Below are the code and all the weights of a small trained network. Each question names an input and a class and asks about switching units off, where a switched-off unit gives its printed mean instead of its output.

import numpy as np


def w(rows, s, z=0):
    codes = np.array(rows[::2]) - 128.0
    scale = np.full(codes.shape[1], s)
    scale[-1] = z or s
    return codes * scale


def norm(h):
    return h / np.sqrt((h * h).mean(-1, keepdims=True) + 1e-5)


def f(y):
    return np.maximum(y, 0)


def log_softmax(a):
    a = a - a.max(-1, keepdims=True)
    return a - np.log(np.exp(a).sum(-1, keepdims=True))


def net(x, mask):
    res = np.array(x, float).reshape(1, 8) / 4 @ E
    u = 0
    for l in range(2):
        y = f(norm(res) @ A[l][:, :-1].T + A[l][:, -1])
        res = res + np.where(mask[u : u + 5], y, B[l][:, -1]) @ B[l][:, :-1]
        u += 5
    return log_softmax(norm(res)[-1] @ U[:, :-1].T + U[:, -1])


A, B = {}, {}
E = w([
[116,90,160,130,145,104,76,234,110,86,82],'x0',
[142,159,131,120,129,113,92,109,128,128,101],'x1',
[135,137,122,168,103,137,156,128,145,92,114],'x2',
[136,136,175,2,33,125,145,131,167,136,198],'x3',
[150,125,130,177,55,124,158,128,160,88,112],'x4',
[201,120,128,201,118,105,15,112,155,114,149],'x5',
[173,92,86,84,163,47,148,88,139,91,98],'x6',
[83,143,49,130,95,117,121,136,140,115,151],'x7',
],0.0093)
A[0] = w([
[80,185,189,182,131,233,101,130,89,163,175,41],'L0N0',
[175,125,254,147,135,188,145,134,88,157,101,5],'L0N1',
[193,156,103,141,135,164,165,29,172,163,187,31],'L0N2',
[136,82,74,86,154,73,172,102,99,97,141,90],'L0N3',
[85,144,108,224,191,141,125,113,91,147,93,17],'L0N4',
],0.0078,0.0011)
B[0] = w([
[128,72,91,68,173,191,83,48,166,122,166,253],'L0N0',
[34,136,171,154,124,52,155,101,100,68,208,218],'L0N1',
[204,139,102,94,162,160,177,249,53,135,139,239],'L0N2',
[144,2,145,162,163,127,162,83,151,41,172,210],'L0N3',
[110,152,99,162,123,76,139,79,225,248,112,246],'L0N4',
],0.008,0.0055)
A[1] = w([
[1,201,98,127,44,212,65,123,146,195,154,27],'L1N0',
[170,83,76,100,166,54,127,150,116,68,93,6],'L1N1',
[64,159,109,49,104,120,197,140,150,104,192,182],'L1N2',
[133,179,60,55,196,113,250,143,146,232,134,191],'L1N3',
[43,96,195,148,149,88,76,237,70,22,95,11],'L1N4',
],0.0067,0.0012)
B[1] = w([
[139,69,248,92,157,73,154,6,117,96,119,213],'L1N0',
[65,128,126,103,134,154,131,130,98,50,133,195],'L1N1',
[161,112,192,154,121,70,141,140,130,144,83,244],'L1N2',
[72,146,136,131,88,133,109,187,97,163,118,254],'L1N3',
[93,146,179,172,74,154,105,135,59,221,203,193],'L1N4',
],0.011,0.0068)
U = w([
[121,103,122,66,198,183,148,46,114,54,137,79],'0',
[144,180,135,121,164,72,152,113,78,156,156,78],'1',
[138,117,104,95,116,213,108,186,149,173,92,251],'2',
[154,143,106,72,135,134,118,178,186,218,58,230],'3',
[124,210,83,116,97,254,103,210,18,187,143,27],'4',
],0.0068,0.0027)

Each question gives the input, the list of numbers given to net, and the class t.
The units are the neurons (one row each of A and B). Each row of codes is followed by its name. A weight is (code - 128) times the scale printed after its matrix; where a second scale follows, it is the last column's (A, B and U).
mask holds one flag per neuron, layer by layer. A switched-off neuron (its flag False) gives its mean, the last column of its row in B, instead of its output. The means were averaged over made-up inputs and are rounded, as every weight is.
A unit's drop is (log p(t) with every unit on - log p(t) with that unit switched off) / (log p(t) with every unit on - log p(t) with every unit switched off).
The circuit of an input: a set's keep is (log p(t) with only the set's units on - log p(t) with every unit switched off) / (log p(t) with every unit on - log p(t) with every unit switched off). Starting from all 10 units, units are removed one at a time, each time the one whose removal leaves the highest keep (on an exact tie, the one counted first), for as long as the keep stays at least 0.8.
circuit, biggest first: the units of the circuit, biggest drop first
unit that matters most: the unit with the biggest drop
top k neurons: the k neurons with the biggest drops, biggest first
k most important neurons of layer l: the k neurons of layer l with the biggest drops, biggest first
drop of u: that unit's drop, to one decimal
input [4,-4,3,6,2,8,-7,7], class 0: circuit, biggest first : L1N0; L1N3
input [6,2,0,7,-4,-4,-8,1], class 0: top 4 neurons : L1N0; L0N0; L0N2; L1N3
input [-7,7,3,-2,-5,-5,5,2], class 4: top 2 neurons : L1N3; L0N2
input [-4,-5,8,0,-6,4,4,-3], class 2: top 2 neurons : L0N2; L1N0
input [-8,-5,7,-5,-7,-1,-1,7], class 4: circuit, biggest first : L1N3
input [-3,5,2,-5,-7,-5,-8,6], class 0: top 4 neurons : L1N0; L0N0; L0N2; L1N4
input [-8,-6,8,0,7,8,0,4], class 4: circuit, biggest first : L0N2; L1N0
input [7,8,-3,-2,-1,-1,5,2], class 4: circuit, biggest first : L1N4; L1N0
input [-5,-4,8,3,-3,-4,-7,6], class 0: 2 most important neurons of layer 1 : L1N0; L1N4
input [8,8,-3,-2,1,-3,7,-3], class 4: 2 most important neurons of layer 1 : L1N4; L1N0
input [-3,2,0,-2,-3,7,-8,-2], class 0: top 2 neurons : L0N0; L1N0
input [4,5,0,3,1,-8,-6,-1], class 0: top 3 neurons : L1N0; L0N0; L0N2
input [-7,-3,4,-4,4,2,-2,5], class 4: top 2 neurons : L0N2; L1N3
input [-1,-3,2,6,-6,8,-7,-4], class 0: unit that matters most : L0N0
input [-2,-5,5,-8,7,1,-1,7], class 3: circuit, biggest first : L0N4; L0N1
input [-8,-4,2,5,-7,6,0,-7], class 4: top 4 neurons : L0N2; L1N0; L1N3; L0N3
input [4,-6,-1,6,8,-8,-8,3], class 0: top 4 neurons : L1N0; L0N2; L0N0; L1N3
input [6,-2,-3,4,4,-3,-8,4], class 0: drop of L1N0 : 0.8
input [-3,-5,-8,-4,2,-4,-8,5], class 0: drop of L0N0 : 0.3
input [-7,3,1,2,-3,7,3,2], class 4: unit that matters most : L0N2
input [1,5,3,6,-7,0,-7,-3], class 0: drop of L0N0 : 0.3
